Below are the code and all the weights of a small trained network. Each question names an input and a target symbol and asks about switching units off, where a switched-off unit gives its printed mean instead of its output.

import numpy as np


def w(rows, s, z=0):
    codes = np.array(rows[::2]) - 128.0
    scale = np.full(codes.shape[1], s)
    scale[-1] = z or s
    return codes * scale


def f(y):
    return np.maximum(y, 0)


def softmax(a):
    e = np.exp(a - a.max(-1, keepdims=True))
    return e / e.sum(-1, keepdims=True)


def log_softmax(a):
    a = a - a.max(-1, keepdims=True)
    return a - np.log(np.exp(a).sum(-1, keepdims=True))


def net(x, mask):
    ids = ['ΓΛΦαβεζηθμστω'.index(c) for c in x.split()]
    T = len(ids)
    res = E[ids] + P[:T]
    r = res
    for j in range(3):
        rows = slice(4 * j, 4 * j + 4)
        q, k, v = (r @ M[0][rows].T for M in (Q, K, V))
        z = softmax(np.where(np.tri(T) > 0, q @ k.T / 4**0.5, -1e9)) @ v
        o = O[0][rows]
        res = res + np.where(mask[j], z, o[:, -1]) @ o[:, :-1]
    y = f(res @ A[0][:, :-1].T + A[0][:, -1])
    res = res + np.where(mask[3:7], y, B[0][:, -1]) @ B[0][:, :-1]
    return log_softmax(res[-1] @ U[:, :-1].T + U[:, -1])


Q, K, V, O, A, B = {}, {}, {}, {}, {}, {}
E = w([
[102,158,46,120,113,170],'Γ',
[98,144,104,105,191,102],'Λ',
[165,71,106,160,155,72],'Φ',
[184,167,57,178,86,144],'α',
[191,102,48,34,85,128],'β',
[152,126,126,146,148,45],'ε',
[150,168,153,104,136,50],'ζ',
[30,85,86,96,105,72],'η',
[178,115,197,76,111,155],'θ',
[110,181,107,69,195,154],'μ',
[174,84,134,162,153,133],'σ',
[249,74,201,100,183,84],'τ',
[91,99,159,182,69,122],'ω',
],0.019)
P = w([
[176,38,1,35,130,34],'0',
[178,64,20,47,125,53],'1',
[184,83,42,58,126,64],'2',
[178,95,56,85,134,81],'3',
[186,112,76,99,136,90],'4',
[188,128,101,111,141,97],'5',
[193,142,117,126,145,115],'6',
[200,154,137,141,149,120],'7',
[202,167,159,157,151,127],'8',
[206,178,173,164,153,142],'9',
[210,190,196,183,156,154],'10',
[215,199,211,184,156,163],'11',
[224,217,231,201,166,168],'12',
],0.0057)
Q[0] = w([
[45,122,85,153,57,134],'head 1',
[99,180,154,184,144,123],'head 1',
[123,113,74,205,109,169],'head 1',
[138,173,56,81,204,158],'head 1',
[235,163,137,143,168,4],'head 2',
[92,136,152,110,181,118],'head 2',
[113,79,197,141,37,85],'head 2',
[79,77,178,180,152,107],'head 2',
[141,96,146,153,118,153],'head 3',
[148,128,169,177,76,67],'head 3',
[166,150,148,134,230,59],'head 3',
[182,163,94,120,153,61],'head 3',
],0.023)
K[0] = w([
[37,81,53,60,132,153],'head 1',
[69,130,172,160,74,170],'head 1',
[72,34,79,173,113,184],'head 1',
[174,139,115,138,137,253],'head 1',
[133,197,248,228,193,191],'head 2',
[87,130,84,144,206,137],'head 2',
[31,36,238,86,69,111],'head 2',
[44,113,123,147,143,60],'head 2',
[168,160,85,151,129,81],'head 3',
[78,169,82,229,134,105],'head 3',
[134,156,241,157,194,139],'head 3',
[130,175,166,171,127,205],'head 3',
],0.018)
V[0] = w([
[175,153,60,120,92,32],'head 1',
[152,140,89,204,119,101],'head 1',
[56,83,187,111,109,53],'head 1',
[121,50,134,119,75,191],'head 1',
[129,83,99,144,131,241],'head 2',
[83,68,208,104,111,155],'head 2',
[76,72,54,169,218,140],'head 2',
[89,251,109,140,82,43],'head 2',
[125,186,205,51,67,142],'head 3',
[74,138,72,141,101,112],'head 3',
[131,39,164,161,72,168],'head 3',
[138,154,148,195,67,49],'head 3',
],0.013)
O[0] = w([
[79,128,164,206,89,209,249],'head 1',
[134,181,128,192,161,111,122],'head 1',
[168,132,152,74,172,230,105],'head 1',
[56,222,198,88,94,121,64],'head 1',
[254,138,64,162,181,149,82],'head 2',
[146,75,33,87,100,162,60],'head 2',
[227,73,114,110,185,24,105],'head 2',
[60,235,192,102,42,31,97],'head 2',
[60,205,184,88,37,196,122],'head 3',
[122,84,59,199,90,146,53],'head 3',
[200,100,131,45,98,106,60],'head 3',
[70,40,139,93,110,98,95],'head 3',
],0.0089,0.011)
A[0] = w([
[196,89,83,178,59,147,249],'neuron 1',
[164,122,16,155,26,193,96],'neuron 2',
[57,201,10,77,109,108,190],'neuron 3',
[75,145,29,92,197,185,22],'neuron 4',
],0.013,0.0018)
B[0] = w([
[128,130,103,97,64,174,254],'neuron 1',
[158,122,200,105,142,7,249],'neuron 2',
[111,120,21,59,101,93,197],'neuron 3',
[79,184,91,152,202,198,213],'neuron 4',
],0.014,0.0086)
U = w([
[189,181,88,109,141,68,241],'Γ',
[146,164,119,7,109,125,2],'Λ',
[150,62,111,144,150,101,82],'Φ',
[135,119,124,123,126,131,51],'α',
[141,113,124,124,125,136,105],'β',
[86,45,135,166,220,45,56],'ε',
[53,101,160,125,91,163,101],'ζ',
[40,43,77,79,133,103,121],'η',
[164,108,228,53,254,124,173],'θ',
[197,228,181,217,75,187,172],'μ',
[238,176,94,120,67,233,143],'σ',
[78,152,58,114,180,198,126],'τ',
[180,72,188,92,32,113,218],'ω',
],0.0059,0.0039)

Each question gives the input, a string of symbols that net reads in full, and the target symbol t.
The units are the heads (4 rows each of Q, K, V and O) and the neurons (one row each of A and B). Each row of codes is followed by its name. A weight is (code - 128) times the scale printed after its matrix; where a second scale follows, it is the last column's (O, A, B and U).
mask holds one flag per unit, heads first, then neurons. A switched-off unit (its flag False) gives its mean, the last column of its rows in O or B, instead of its output. The means were averaged over made-up inputs and are rounded, as every weight is.
A unit's drop is (log p(t) with every unit on - log p(t) with that unit switched off) / (log p(t) with every unit on - log p(t) with every unit switched off).
The circuit of an input: a set's keep is (log p(t) with only the set's units on - log p(t) with every unit switched off) / (log p(t) with every unit on - log p(t) with every unit switched off). Starting from all 7 units, units are removed one at a time, each time the one whose removal leaves the highest keep (on an exact tie, the one counted first), for as long as the keep stays at least 0.8.
units of the circuit, in order: the units of the circuit, biggest drop first
unit that matters most: the unit with the biggest drop
top k neurons: the k neurons with the biggest drops, biggest first
which heads matter: for each layer, one digit per head in row order, 1 if its drop is at least 0.15 and else 0, layers parted by /
input Λ σ ζ η Φ μ μ η θ ζ θ ζ, target θ: units of the circuit, in order : [neuron 2; head 2; head 1]
input ζ β β ε ε α Φ Φ ω σ Φ, target ω: units of the circuit, in order : [head 3; neuron 4]
input ε Φ ε τ β μ Λ ζ μ β μ ε, target μ: unit that matters most : head 3
input τ σ σ ω τ Γ μ τ ε, target τ: units of the circuit, in order : [head 2; neuron 4]
input β β ε Φ ε μ β μ τ ω σ, target σ: units of the circuit, in order : [head 2; neuron 1]
input Λ ζ μ θ Φ σ ζ, target σ: which heads matter : 110
input ζ Λ τ μ, target θ: which heads matter : 011
input ζ σ β β β, target ω: units of the circuit, in order : [neuron 2; head 1; head 3; neuron 4]
input σ μ β τ ω Γ Φ τ σ τ Γ μ Φ, target μ: top 2 neurons : [neuron 3; neuron 2]
input τ τ τ τ Γ ε Γ Φ ζ Φ, target ζ: which heads matter : 010
input ω τ θ ω ε, target ω: which heads matter : 011
input η β μ τ Γ ω, target ω: units of the circuit, in order : [head 3; neuron 1; neuron 2]
input ζ ζ Φ ε μ ζ μ β α β, target μ: which heads matter : 010
input η μ μ α μ β, target μ: unit that matters most : head 2
input μ ε μ Λ μ Λ μ Λ β Γ ε, target ε: which heads matter : 111
input μ Λ μ ζ ζ ζ μ μ μ η μ ζ, target μ: which heads matter : 001
input μ ε ζ, target μ: which heads matter : 101
input τ τ ε Γ μ σ ζ, target σ: units of the circuit, in order : [head 2; neuron 1; head 1]
input ζ μ θ β ζ ε, target ζ: which heads matter : 011
input τ σ ζ β β, target θ: which heads matter : 010
